Here is a tiny trained network, its code and every weight. The questions are about switching its units off for an input and a class, where a switched-off unit gives its printed mean instead of its output.

import numpy as np


def w(rows, s, z=0):
    codes = np.array(rows[::2]) - 128.0
    scale = np.full(codes.shape[1], s)
    scale[-1] = z or s
    return codes * scale


def norm(h):
    return h / np.sqrt((h * h).mean(-1, keepdims=True) + 1e-5)


def f(y):
    return y / 2 * (1 + np.tanh(0.7978845608 * (y + 0.044715 * y**3)))


def log_softmax(a):
    a = a - a.max(-1, keepdims=True)
    return a - np.log(np.exp(a).sum(-1, keepdims=True))


def net(x, mask):
    res = np.array(x, float).reshape(1, 2) / 4 @ E
    u = 0
    for l in range(2):
        y = f(norm(res) @ A[l][:, :-1].T + A[l][:, -1])
        res = res + np.where(mask[u : u + 7], y, B[l][:, -1]) @ B[l][:, :-1]
        u += 7
    return log_softmax(norm(res)[-1] @ U[:, :-1].T + U[:, -1])


A, B = {}, {}
E = w([
[116,37,107,89,130,150,51,86,177,113,2],'x0',
[204,136,91,24,172,101,24,141,167,130,188],'x1',
],0.0079)
A[0] = w([
[147,201,121,142,72,72,195,216,70,142,207,221],'L0N0',
[70,31,107,115,139,75,50,58,124,156,25,140],'L0N1',
[253,81,60,76,209,83,57,124,166,113,192,214],'L0N2',
[102,146,144,102,149,102,137,170,120,34,114,134],'L0N3',
[174,119,71,63,82,223,138,24,52,45,187,24],'L0N4',
[71,175,157,135,40,187,198,58,7,128,63,95],'L0N5',
[123,34,150,108,201,106,125,137,92,149,174,5],'L0N6',
],0.0032,0.0029)
B[0] = w([
[151,19,85,107,77,195,122,93,189,99,71,247],'L0N0',
[159,80,45,69,62,178,229,132,160,54,162,209],'L0N1',
[75,105,231,245,162,124,157,154,151,150,107,255],'L0N2',
[131,117,156,97,135,85,178,112,134,122,126,130],'L0N3',
[117,128,154,146,129,110,114,152,76,149,103,110],'L0N4',
[188,119,224,161,252,52,102,207,120,183,88,181],'L0N5',
[75,176,123,153,146,138,130,48,81,163,123,108],'L0N6',
],0.0049,0.0053)
A[1] = w([
[171,222,69,107,100,138,175,117,45,109,233,28],'L1N0',
[201,78,159,163,165,137,153,185,189,128,135,203],'L1N1',
[1,133,94,165,82,153,205,100,132,75,120,168],'L1N2',
[152,166,116,134,82,129,155,157,102,151,188,6],'L1N3',
[153,151,155,174,140,108,203,168,126,127,197,97],'L1N4',
[174,204,116,71,206,43,19,146,131,164,179,5],'L1N5',
[183,121,115,51,194,115,73,139,156,104,180,128],'L1N6',
],0.0067,0.0032)
B[1] = w([
[177,13,32,27,87,209,80,94,204,38,54,172],'L1N0',
[133,155,125,98,106,135,103,113,132,143,193,254],'L1N1',
[125,186,131,128,171,91,88,146,100,154,172,196],'L1N2',
[99,85,81,73,136,132,125,92,155,107,2,150],'L1N3',
[108,75,88,90,133,129,85,111,151,101,56,212],'L1N4',
[79,164,206,233,153,101,163,137,60,166,122,183],'L1N5',
[75,183,142,200,131,96,220,154,32,158,94,202],'L1N6',
],0.0088,0.0089)
U = w([
[77,146,184,218,164,93,155,154,42,164,98,159],'0',
[118,67,56,39,127,150,118,115,169,71,62,187],'1',
[167,133,160,90,126,124,85,140,168,158,253,205],'2',
[176,148,143,133,122,135,145,100,115,107,136,39],'3',
[170,150,141,128,121,129,145,117,129,110,132,64],'4',
[180,160,134,137,107,128,141,119,118,104,127,56],'5',
[184,155,156,138,101,126,135,100,105,78,132,2],'6',
[187,171,148,130,122,157,140,98,109,107,126,25],'7',
],0.018,0.0063)

Each question gives the input, the list of numbers given to net, and the class t.
The units are the neurons (one row each of A and B). Each row of codes is followed by its name. A weight is (code - 128) times the scale printed after its matrix; where a second scale follows, it is the last column's (A, B and U).
mask holds one flag per neuron, layer by layer. A switched-off neuron (its flag False) gives its mean, the last column of its row in B, instead of its output. The means were averaged over made-up inputs and are rounded, as every weight is.
A unit's drop is (log p(t) with every unit on - log p(t) with that unit switched off) / (log p(t) with every unit on - log p(t) with every unit switched off).
unit that matters most: the unit with the biggest drop
k most important neurons: the k neurons with the biggest drops, biggest first
top k neurons in layer l: the k neurons of layer l with the biggest drops, biggest first
drop when u is switched off: that unit's drop, to one decimal
input [-7,5], class 1: unit that matters most	L1N0
input [0,2], class 2: 2 most important neurons	L0N2, L1N6
input [-1,3], class 2: top 2 neurons in layer 0	L0N2, L0N5
input [3,-1], class 2: top 2 neurons in layer 0	L0N1, L0N0
input [-7,8], class 0: top 2 neurons in layer 1	L1N5, L1N6
input [8,8], class 0: 4 most important neurons	L0N0, L1N6, L1N0, L1N4
input [4,-4], class 0: 3 most important neurons	L1N0, L0N0, L1N4
input [2,-3], class 2: 2 most important neurons	L1N6, L1N5
input [3,-3], class 2: top 2 neurons in layer 1	L1N6, L1N4
input [7,-8], class 0: 2 most important neurons	L1N0, L1N4
input [3,4], class 0: 2 most important neurons	L1N6, L0N0
input [-2,5], class 0: drop when L0N5 is switched off	0.0
input [-1,2], class 2: drop when L0N2 is switched off	1.6
input [-2,1], class 2: drop when L0N0 is switched off	1.0
input [2,2], class 2: unit that matters most	L0N2
